Here is a tiny trained network, its code and every weight. The questions are about switching its units off for an input and a class, where a switched-off unit gives its printed mean instead of its output.

import numpy as np


def w(rows, s, z=0):
    codes = np.array(rows[::2]) - 128.0
    scale = np.full(codes.shape[1], s)
    scale[-1] = z or s
    return codes * scale


def norm(h):
    return h / np.sqrt((h * h).mean(-1, keepdims=True) + 1e-5)


def f(y):
    return np.maximum(y, 0)


def log_softmax(a):
    a = a - a.max(-1, keepdims=True)
    return a - np.log(np.exp(a).sum(-1, keepdims=True))


def net(x, mask):
    res = np.array(x, float).reshape(1, 5) / 4 @ E
    u = 0
    for l in range(2):
        y = f(norm(res) @ A[l][:, :-1].T + A[l][:, -1])
        res = res + np.where(mask[u : u + 11], y, B[l][:, -1]) @ B[l][:, :-1]
        u += 11
    return log_softmax(norm(res)[-1] @ U[:, :-1].T + U[:, -1])


A, B = {}, {}
E = w([
[35,110,110,108,117,221,106,145,36,172,166,160],'x0',
[143,152,126,115,103,121,144,154,133,140,156,142],'x1',
[111,124,137,117,126,108,134,135,142,132,118,143],'x2',
[160,211,115,87,255,114,68,138,99,153,107,185],'x3',
[160,92,177,114,140,138,146,26,87,220,152,134],'x4',
],0.0086)
A[0] = w([
[29,49,110,152,56,163,117,141,88,134,196,132,111],'L0N0',
[133,129,185,160,156,81,130,128,82,124,159,139,20],'L0N1',
[51,131,96,110,130,168,90,148,86,173,153,142,44],'L0N2',
[177,60,125,193,18,56,155,89,174,94,149,81,225],'L0N3',
[142,109,150,95,135,108,133,132,107,154,163,122,41],'L0N4',
[195,150,120,99,171,103,44,106,180,116,149,163,141],'L0N5',
[73,101,118,188,158,130,164,101,118,134,115,156,39],'L0N6',
[91,174,86,111,184,147,77,175,88,215,134,149,2],'L0N7',
[163,95,203,107,142,122,133,30,134,254,175,112,150],'L0N8',
[181,137,140,128,172,75,97,130,139,125,127,132,83],'L0N9',
[146,150,118,141,159,113,96,152,146,111,125,136,11],'L0N10',
],0.0078,0.0039)
B[0] = w([
[129,201,129,118,145,118,219,188,110,153,62,71,215],'L0N0',
[175,103,154,171,136,139,143,122,122,58,128,142,133],'L0N1',
[120,68,124,167,95,171,98,78,175,123,138,194,181],'L0N2',
[103,100,123,139,128,158,42,84,130,115,163,226,255],'L0N3',
[121,74,104,137,156,140,139,139,127,81,104,140,136],'L0N4',
[120,106,119,200,164,75,169,191,140,174,126,116,196],'L0N5',
[109,166,118,122,81,134,118,134,170,135,165,133,136],'L0N6',
[127,79,142,174,85,98,69,61,159,77,168,160,187],'L0N7',
[163,145,254,38,92,90,121,91,87,173,125,127,227],'L0N8',
[140,170,122,141,109,165,156,130,114,121,97,84,172],'L0N9',
[150,71,102,143,100,111,132,118,130,209,169,130,149],'L0N10',
],0.0088,0.011)
A[1] = w([
[158,125,135,121,169,83,151,164,143,156,130,72,99],'L1N0',
[94,163,77,134,117,167,191,169,129,89,95,97,3],'L1N1',
[98,172,5,173,164,121,181,169,165,123,110,105,114],'L1N2',
[109,149,143,129,108,139,220,131,117,121,108,94,153],'L1N3',
[94,115,38,144,144,154,70,143,144,57,158,136,77],'L1N4',
[148,123,136,32,146,95,135,93,100,128,147,131,148],'L1N5',
[128,113,134,78,111,161,190,119,100,181,123,54,66],'L1N6',
[111,146,134,95,116,105,114,97,162,86,114,155,95],'L1N7',
[171,137,133,115,143,90,118,73,100,177,145,142,55],'L1N8',
[182,154,151,147,150,65,169,160,115,132,112,66,77],'L1N9',
[112,127,136,129,122,107,57,108,85,130,130,131,91],'L1N10',
],0.012,0.0036)
B[1] = w([
[159,153,136,104,190,70,163,74,83,99,111,115,183],'L1N0',
[206,88,125,81,181,211,138,84,99,62,128,188,202],'L1N1',
[110,10,67,169,113,135,159,69,138,154,203,110,255],'L1N2',
[149,131,123,37,120,142,140,146,99,155,44,93,203],'L1N3',
[70,219,149,120,104,84,108,227,179,152,86,90,251],'L1N4',
[90,113,16,207,173,140,130,132,150,94,150,97,213],'L1N5',
[75,161,132,193,90,25,116,191,159,181,145,73,198],'L1N6',
[143,152,115,150,158,176,101,150,114,166,153,107,180],'L1N7',
[158,140,127,75,125,217,114,128,139,87,93,179,231],'L1N8',
[123,165,143,127,169,123,176,149,85,50,76,97,202],'L1N9',
[169,114,96,123,116,135,137,133,126,105,166,134,207],'L1N10',
],0.011,0.0083)
U = w([
[37,158,77,199,86,105,50,244,224,120,179,150,250],'0',
[174,68,181,104,92,206,38,31,116,150,235,230,168],'1',
[120,39,34,219,208,21,220,117,128,84,166,51,36],'2',
[202,254,206,68,205,97,169,105,49,58,52,123,120],'3',
[120,6,44,62,108,234,220,152,96,95,105,112,61],'4',
[85,192,183,74,47,78,172,163,66,243,84,44,64],'5',
],0.014,0.0022)

Each question gives the input, the list of numbers given to net, and the class t.
The units are the neurons (one row each of A and B). Each row of codes is followed by its name. A weight is (code - 128) times the scale printed after its matrix; where a second scale follows, it is the last column's (A, B and U).
mask holds one flag per neuron, layer by layer. A switched-off neuron (its flag False) gives its mean, the last column of its row in B, instead of its output. The means were averaged over made-up inputs and are rounded, as every weight is.
A unit's drop is (log p(t) with every unit on - log p(t) with that unit switched off) / (log p(t) with every unit on - log p(t) with every unit switched off).
The circuit of an input: a set's keep is (log p(t) with only the set's units on - log p(t) with every unit switched off) / (log p(t) with every unit on - log p(t) with every unit switched off). Starting from the 12 units with the biggest drops (on a tie, the unit counted first), units are removed one at a time, each time the one whose removal leaves the highest keep (on an exact tie, the one counted first), for as long as the keep stays at least 0.8.
circuit, biggest first: the units of the circuit, biggest drop first
most important unit: the unit with the biggest drop
top k neurons: the k neurons with the biggest drops, biggest first
k most important neurons of layer l: the k neurons of layer l with the biggest drops, biggest first
drop when u is switched off: that unit's drop, to one decimal
input [-2,8,2,4,-4], class 2: circuit, biggest first -> (L0N8 L1N2)
input [0,0,8,3,4], class 3: most important unit -> L0N3
input [8,3,-7,3,-1], class 0: circuit, biggest first -> (L0N8 L1N4)
input [-2,-6,1,-6,-2], class 0: circuit, biggest first -> (L0N3 L0N8)
input [1,4,-3,-8,8], class 5: 2 most important neurons of layer 0 -> (L0N0 L0N7)
input [7,6,0,0,-5], class 4: top 2 neurons -> (L0N0 L0N3)
input [0,2,-8,5,-2], class 2: top 4 neurons -> (L0N5 L0N3 L0N8 L0N2)
input [-5,-1,-5,-2,0], class 0: top 3 neurons -> (L0N8 L1N4 L0N3)
input [-5,-6,-3,5,-6], class 2: circuit, biggest first -> (L1N2 L0N8)
input [1,-3,7,-6,-5], class 4: top 3 neurons -> (L0N0 L0N7 L1N1)
input [-1,6,5,5,-1], class 2: top 3 neurons -> (L0N8 L0N3 L0N5)
input [3,-4,0,-8,-8], class 4: top 2 neurons -> (L0N0 L1N1)
input [0,4,-4,7,-1], class 2: 2 most important neurons of layer 0 -> (L0N5 L0N8)
input [-8,-4,-6,5,-2], class 2: circuit, biggest first -> (L0N8)
input [-1,-6,7,2,-8], class 2: top 2 neurons -> (L0N3 L1N2)
input [0,0,-5,1,4], class 3: top 2 neurons -> (L0N3 L0N8)
input [-8,-2,-1,-1,6], class 1: top 2 neurons -> (L0N3 L0N0)
input [-1,1,6,5,-2], class 2: top 2 neurons -> (L0N8 L0N3)
input [1,0,8,-3,7], class 5: top 3 neurons -> (L0N0 L1N6 L0N7)
input [5,0,1,-4,1], class 5: circuit, biggest first -> (L0N0)
input [0,8,5,4,5], class 3: 2 most important neurons of layer 0 -> (L0N3 L0N2)
input [5,-6,-4,-2,1], class 5: top 2 neurons -> (L1N6 L0N0)
input [-8,8,6,5,-2], class 2: top 2 neurons -> (L0N8 L1N2)
input [-2,4,-1,-4,4], class 1: drop when L0N3 is switched off -> 4.0
input [-7,8,-3,-1,5], class 1: drop when L0N6 is switched off -> 0.0
